Below are the code and all the weights of a small trained network. Each question names an input and a target symbol and asks about switching units off, where a switched-off unit gives its printed mean instead of its output.

import numpy as np


def w(rows, s, z=0):
    codes = np.array(rows[::2]) - 128.0
    scale = np.full(codes.shape[1], s)
    scale[-1] = z or s
    return codes * scale


def f(y):
    return y / 2 * (1 + np.tanh(0.7978845608 * (y + 0.044715 * y**3)))


def softmax(a):
    e = np.exp(a - a.max(-1, keepdims=True))
    return e / e.sum(-1, keepdims=True)


def log_softmax(a):
    a = a - a.max(-1, keepdims=True)
    return a - np.log(np.exp(a).sum(-1, keepdims=True))


def net(x, mask):
    ids = ['αβγδεζηθλμξπστψω'.index(c) for c in x.split()]
    T = len(ids)
    res = E[ids] + P[:T]
    u = 0
    for l in range(2):
        r = res
        for j in range(2):
            rows = slice(2 * j, 2 * j + 2)
            q, k, v = (r @ M[l][rows].T for M in (Q, K, V))
            z = softmax(np.where(np.tri(T) > 0, q @ k.T / 2**0.5, -1e9)) @ v
            o = O[l][rows]
            res = res + np.where(mask[u + j], z, o[:, -1]) @ o[:, :-1]
        u += 2
        y = f(res @ A[l][:, :-1].T + A[l][:, -1])
        res = res + np.where(mask[u : u + 8], y, B[l][:, -1]) @ B[l][:, :-1]
        u += 8
    return log_softmax(res[-1] @ U[:, :-1].T + U[:, -1])


Q, K, V, O, A, B = {}, {}, {}, {}, {}, {}
E = w([
[146,103,156,142],'α',
[147,151,136,131],'β',
[159,50,203,235],'γ',
[83,78,163,159],'δ',
[108,2,222,213],'ε',
[91,211,73,44],'ζ',
[201,227,98,77],'η',
[94,144,119,89],'θ',
[100,110,130,114],'λ',
[36,141,87,60],'μ',
[216,125,166,189],'ξ',
[155,199,116,103],'π',
[121,58,182,175],'σ',
[112,167,86,41],'τ',
[143,73,182,171],'ψ',
[115,176,118,110],'ω',
],0.0066)
P = w([
[116,90,16,127],'0',
[252,82,190,85],'1',
[71,144,172,101],'2',
[184,125,94,198],'3',
[244,115,190,77],'4',
[77,170,189,143],'5',
[173,115,99,197],'6',
[242,107,190,70],'7',
[73,195,200,172],'8',
[162,104,92,200],'9',
[229,97,188,56],'10',
[66,220,212,196],'11',
[147,105,81,202],'12',
[222,85,188,47],'13',
],0.013)
Q[0] = w([
[116,107,160,169],'0.h0',
[123,156,100,138],'0.h0',
[169,130,140,89],'0.h1',
[254,20,30,85],'0.h1',
],0.016)
K[0] = w([
[46,181,130,206],'0.h0',
[111,88,179,36],'0.h0',
[104,50,47,114],'0.h1',
[185,3,60,51],'0.h1',
],0.0076)
V[0] = w([
[125,150,102,122],'0.h0',
[154,153,165,136],'0.h0',
[178,165,177,135],'0.h1',
[251,126,139,148],'0.h1',
],0.012)
O[0] = w([
[132,136,132,79,106],'0.h0',
[65,98,130,167,170],'0.h0',
[164,235,148,150,163],'0.h1',
[254,182,94,145,254],'0.h1',
],0.0082,0.0038)
A[0] = w([
[164,115,14,254,162],'0.n0',
[113,190,60,40,66],'0.n1',
[179,198,88,100,60],'0.n2',
[68,119,180,181,122],'0.n3',
[219,100,195,166,88],'0.n4',
[45,176,89,96,126],'0.n5',
[169,105,138,16,182],'0.n6',
[210,142,134,161,2],'0.n7',
],0.0082,0.0079)
B[0] = w([
[116,56,6,237,255],'0.n0',
[176,232,234,176,116],'0.n1',
[58,12,182,227,154],'0.n2',
[75,135,146,243,158],'0.n3',
[118,179,96,1,241],'0.n4',
[4,227,59,101,138],'0.n5',
[237,113,227,58,213],'0.n6',
[19,117,203,41,167],'0.n7',
],0.0058,0.0072)
Q[1] = w([
[168,106,117,166],'1.h0',
[146,140,250,63],'1.h0',
[121,114,39,208],'1.h1',
[171,101,140,96],'1.h1',
],0.012)
K[1] = w([
[141,146,109,250],'1.h0',
[166,4,86,83],'1.h0',
[100,255,191,213],'1.h1',
[65,70,103,64],'1.h1',
],0.0082)
V[1] = w([
[207,128,187,89],'1.h0',
[114,200,55,65],'1.h0',
[143,63,179,118],'1.h1',
[2,96,141,144],'1.h1',
],0.0095)
O[1] = w([
[129,94,121,195,255],'1.h0',
[249,164,147,122,60],'1.h0',
[69,120,140,135,138],'1.h1',
[131,97,141,71,112],'1.h1',
],0.018,0.0049)
A[1] = w([
[40,102,144,116,79],'1.n0',
[213,110,81,130,154],'1.n1',
[199,111,63,113,164],'1.n2',
[84,83,68,188,145],'1.n3',
[170,74,114,36,218],'1.n4',
[141,248,193,59,2],'1.n5',
[111,89,213,12,146],'1.n6',
[221,160,181,89,144],'1.n7',
],0.011,0.0098)
B[1] = w([
[207,157,123,186,165],'1.n0',
[78,130,145,169,199],'1.n1',
[132,80,140,186,201],'1.n2',
[127,106,150,26,250],'1.n3',
[108,194,195,134,241],'1.n4',
[4,129,240,146,158],'1.n5',
[96,150,5,163,210],'1.n6',
[211,97,92,55,201],'1.n7',
],0.011,0.018)
U = w([
[5,113,221,163,160],'α',
[70,216,212,254,206],'β',
[136,45,129,5,71],'γ',
[81,179,67,208,3],'δ',
[119,121,66,93,132],'ε',
[166,175,242,49,111],'ζ',
[189,122,74,207,85],'η',
[180,143,43,110,144],'θ',
[129,149,90,158,174],'λ',
[62,190,159,87,34],'μ',
[88,29,22,166,85],'ξ',
[192,110,165,133,136],'π',
[127,133,102,100,179],'σ',
[228,120,112,81,140],'τ',
[121,89,142,81,130],'ψ',
[199,157,91,111,210],'ω',
],0.0078,0.0046)

Each question gives the input, a string of symbols that net reads in full, and the target symbol t.
The units are the heads (2 rows each of Q, K, V and O) and the neurons (one row each of A and B). Each row of codes is followed by its name. A weight is (code - 128) times the scale printed after its matrix; where a second scale follows, it is the last column's (O, A, B and U).
mask holds one flag per unit, layer by layer, with each layer's heads first. A switched-off unit (its flag False) gives its mean, the last column of its rows in O or B, instead of its output. The means were averaged over made-up inputs and are rounded, as every weight is.
A unit's drop is (log p(t) with every unit on - log p(t) with that unit switched off) / (log p(t) with every unit on - log p(t) with every unit switched off).
The circuit of an input: a set's keep is (log p(t) with only the set's units on - log p(t) with every unit switched off) / (log p(t) with every unit on - log p(t) with every unit switched off). Starting from the 12 units with the biggest drops (on a tie, the unit counted first), units are removed one at a time, each time the one whose removal leaves the highest keep (on an exact tie, the one counted first), for as long as the keep stays at least 0.8.
units of the circuit, in order: the units of the circuit, biggest drop first
k most important neurons: the k neurons with the biggest drops, biggest first
heads that matter: for each layer, one digit per head in row order, 1 if its drop is at least 0.15 and else 0, layers parted by /
input ω η ε ψ β ξ μ ξ γ ε, target γ: 2 most important neurons : 0.n0, 1.n3
input π ξ β ξ μ θ β γ ζ ξ δ μ γ, target μ: heads that matter : 01 / 11
input θ ξ δ η ε ξ δ λ π γ α δ ξ, target δ: 2 most important neurons : 1.n6, 0.n3
input δ ξ ξ γ ω δ γ γ β μ γ δ ψ, target δ: 3 most important neurons : 1.n6, 1.n4, 0.n3
input α ξ ξ τ, target ξ: units of the circuit, in order : 1.n4, 0.n0
input ε η δ σ γ γ σ η η π π, target δ: 2 most important neurons : 1.n6, 0.n4
input ξ ε ε ξ θ δ ξ ξ ξ η μ, target ζ: heads that matter : 01 / 11
input τ ζ ξ μ μ ξ ξ β, target γ: units of the circuit, in order : 0.h1, 1.h0
input ξ ξ μ γ α μ ε, target μ: 3 most important neurons : 1.n4, 1.n6, 1.n5
input η η β μ β γ ω λ ξ ζ γ ζ δ, target ζ: 3 most important neurons : 1.n7, 1.n4, 1.n5
input μ ξ ξ δ λ η η β λ ξ ξ η η θ, target ξ: units of the circuit, in order : 0.h1, 1.n6, 1.h1
input θ σ ξ ξ ξ η β β, target α: units of the circuit, in order : 1.n7, 0.h1
input η μ μ δ ξ ξ ξ δ ξ γ, target ξ: units of the circuit, in order : 1.n4
input ψ η η ω ω ξ ψ ξ γ η, target γ: 3 most important neurons : 0.n0, 1.n3, 1.n6
input δ β ξ η, target ξ: units of the circuit, in order : 1.n4, 0.n0
input ξ γ δ ξ η δ δ μ ξ α γ ξ η, target ξ: 3 most important neurons : 0.n0, 1.n4, 1.n2
input ξ ξ δ δ β, target ζ: 2 most important neurons : 0.n0, 1.n7
input ω ξ ξ ξ ξ τ δ μ ξ β, target ξ: units of the circuit, in order : 1.n4
input η η ω γ ξ ω γ ω η η μ ξ ξ γ, target β: 4 most important neurons : 0.n1, 0.n6, 0.n4, 1.n7
input δ θ β β γ ω ψ γ ξ θ τ η ξ θ, target θ: 2 most important neurons : 1.n6, 0.n0
input γ η η θ δ η γ δ ξ γ α, target μ: heads that matter : 01 / 10
input ε μ ξ μ, target ξ: units of the circuit, in order : 1.n4
input γ ζ ξ γ ω β λ γ ψ θ μ α η ψ, target μ: 4 most important neurons : 1.n6, 0.n0, 1.n5, 1.n4
input ω ψ ω ξ ζ, target π: heads that matter : 11 / 10
